cols: K W T S
[ 89 113  88 155] : R
[140 145 120 129] : A
[147 186  76  92] : H
[131 103 115 164] : J
down: [ 89 140]  K
down: [186 103]  W
down: [155 129  92]  S
down: [129  92 164]  S

cols: pob kigoz tel lefi dusi
[156 115 179 154 109] : rikev
[187 151 119 120 143] : tezi
[191 140 111 118 141] : kek
[154 133 181 131  94] : somu
[148 147 162 128 120] : gufe
[132 168 122 133  75] : Nepeg
[148 147 162 128 108] : Bolo
[161 111 176 149 105] : kudi
[151 138 180 128  92] : gudu
[167 101 158 157 106] : Buku
down: [147 168]  kigoz
down: [140 133 147 168 147 111 138 101]  kigoz
down: [168 147 111 138]  kigoz
down: [180 158]  tel
down: [147 168 147 111 138 101]  kigoz

cols: zek todir ritev fino pibig funi Bel
[140  87 163 175 149 164  71] : kuv
[179  84  81 137 126  75  78] : nugo
[ 93 164 111 114 125 138 120] : nedip
[186 180  79  75 162  81 154] : lemu
[121 138  85 157  98 148 155] : dib
[124 178  89 119 167 171  71] : Vave
[ 87 140 178 177 159 183 144] : mep
down: [126 125 162]  pibig
down: [155  71]  Bel

cols: Nikas gini bima fomeg kova debev Tif pize
[123 123 111 133 127 174  84 119] = Kifu
[100 111 125 114  97 162  71 114] = pabam
[124 135 125 128 136 136 124 130] = zer
[149 141 139 135 147  78 187 142] = nuvu
[124 127 157 111 118  75 167 133] = lamo
[124 127 157 111 113  75 167 133] = tuti
down: [100 124 149 124]  Nikas
down: [124 149]  Nikas
down: [141 127 127]  gini
down: [111 135 141 127]  gini

cols: tavu Mebik nad sapop Dileg vegov vipo
[129 126 141 109 122 124 151] = nadet
[146 143 111 116 130 133 110] = noro
[130 132 123 124 122 131 137] = rul
[118 128 128 133 124 139 149] = Lura
[111 103 161  95 140 142 114] = mose
[134 123 140 136 124 142 122] = Noki
[111 103 161  95 140 134 114] = Les
[125 137 120 123 122 133 152] = Nifu
[118 128 132 119 146 114 133] = legiv
[134 123 132 136 124 142 122] = zani
[129 105 140 157 139 112  79] = toduv
[118 128 128 153 132 119 125] = Rizi
down: [146 124 139 132]  Dileg
down: [125 118 134 129 118]  tavu

cols: pebaf gavi butap vasuz sesi gat
[137 117 130 114 135 182] = Kat
[132  81 139 103 146 125] = sosi
[107 139 174 123 119 148] = lep
[123  86 147 108 149 123] = Zimi
[ 99 151 177 133 155 144] = Los
[140  78 129 101 140 127] = Sis
[148  85 112 104 112 117] = nimer
[107 130 178 121 122 148] = Bita
down: [139 174 147 177 129 112 178]  butap
down: [135 146 119 149 155 140]  sesi
down: [140 148]  pebaf

cols: bot gon kevi Ripa nofof ker
[ 96 114 107 146 139 115] -> Guba
[123 138 162 156 100 128] -> Gofug
[132 144 112 135 130 139] -> von
[125 113 125 113 141 119] -> fafa
[ 75 121 123 108  92  88] -> metop
[123  97 132 114  95 126] -> guliv
[165 127 115 134 139 110] -> bazil
[114 121 130 132 147 124] -> maf
[132 144 112 135 130 105] -> bobag
[114 138  97 109 131 130] -> faka
down: [112 125 123 132 115 130 112  97]  kevi
down: [125 123 132]  kevi

cols: gepal Vas pedu vop sar vebu
[181 166 141 134 150 132] -> vobip
[109  99 102 172 150 106] -> nar
[145 158 140 115 125 119] -> gof
[125 125 119 113  97 118] -> kud
[147 150 128 118 100 100] -> Kivut
[130 123 106 151 126 170] -> bef
down: [128 106]  pedu
down: [100 126]  sar
down: [102 140]  pedu
down: [125 147 130]  gepal
down: [134 172 115 113]  vop
down: [119 118]  vebu

cols: denu rutu sogad geruf beg
[126 163 165 104 115] : Kufo
[130 147 150  91 109] : veko
[159  95 104 126  74] : Kur
[117 184 162 130 155] : vuza
[128  72 152 190  86] : bubu
[130 143 126 125 107] : bufi
down: [117 128 130]  denu
down: [126 130 159 117]  denu
down: [ 74 155]  beg
down: [ 74 155  86]  beg
down: [150 104 162 152]  sogad

cols: nub difi Zipar posog zar Guse Nugol fupid Dep vipu
[ 96 180  85 157 133  98  78 101 145 173]  Sukig
[ 99 112 124  81 176 158 106 173 145 151]  kov
[ 99 112 124  81 176 111 106 173 145 151]  vozo
[ 99 112 124  81 176 111 106 173  90 102]  tane
[179 142 112 103  98 157 148  84  97 177]  sof
[103 112 183 148 157 152 128  82  92 133]  miz
[103 112 183 148 157 152 128 155  80 158]  san
down: [128 128]  Nugol
asked: [103 112 183 148 157 152 128 155  80 158]  san
down: [151 151 102 177 133 158]  vipu

cols: sig tir Gepet Tagi loteb Zat
[111 100 109 150 103 108] = Laz
[130  72 129 128 134 129] = mipo
[ 96 123  95 163  88  94] = git
[160 103 159 100 148 158] = gume
[130 146 130 129 115 129] = Luruz
[121 124 121 134 126 121] = nipet
[146 103 146 109 154 147] = kavet
[102 121 100 158  92  99] = Vin
[166 134 168  87 172 168] = vabuk
[159 135 159 102 138 157] = Lubir
[133  75 131 127 131 131] = kezog
[148 112 148 106 157 149] = kovo
down: [103 146]  tir
down: [158 129 121 147  99 168 157]  Zat
down: [100 129 134 109 158  87]  Tagi
down: [ 95 159 130 121 146 100 168 159 131]  Gepet
down: [108 129  94]  Zat

cols: zav pade nufug Goba Komud meti
[156  94 104  84 118 170] : vota
[ 95 125 102 168 116  98] : rili
[116 138  94 130 171 144] : nif
[ 92 151 131 148 172 116] : Fem
[174 137  93  91 168 150] : kipan
[116 121  91  84 127 137] : Fid
down: [ 92 174 116]  zav
down: [170  98 144 116]  meti
down: [ 94 131]  nufug

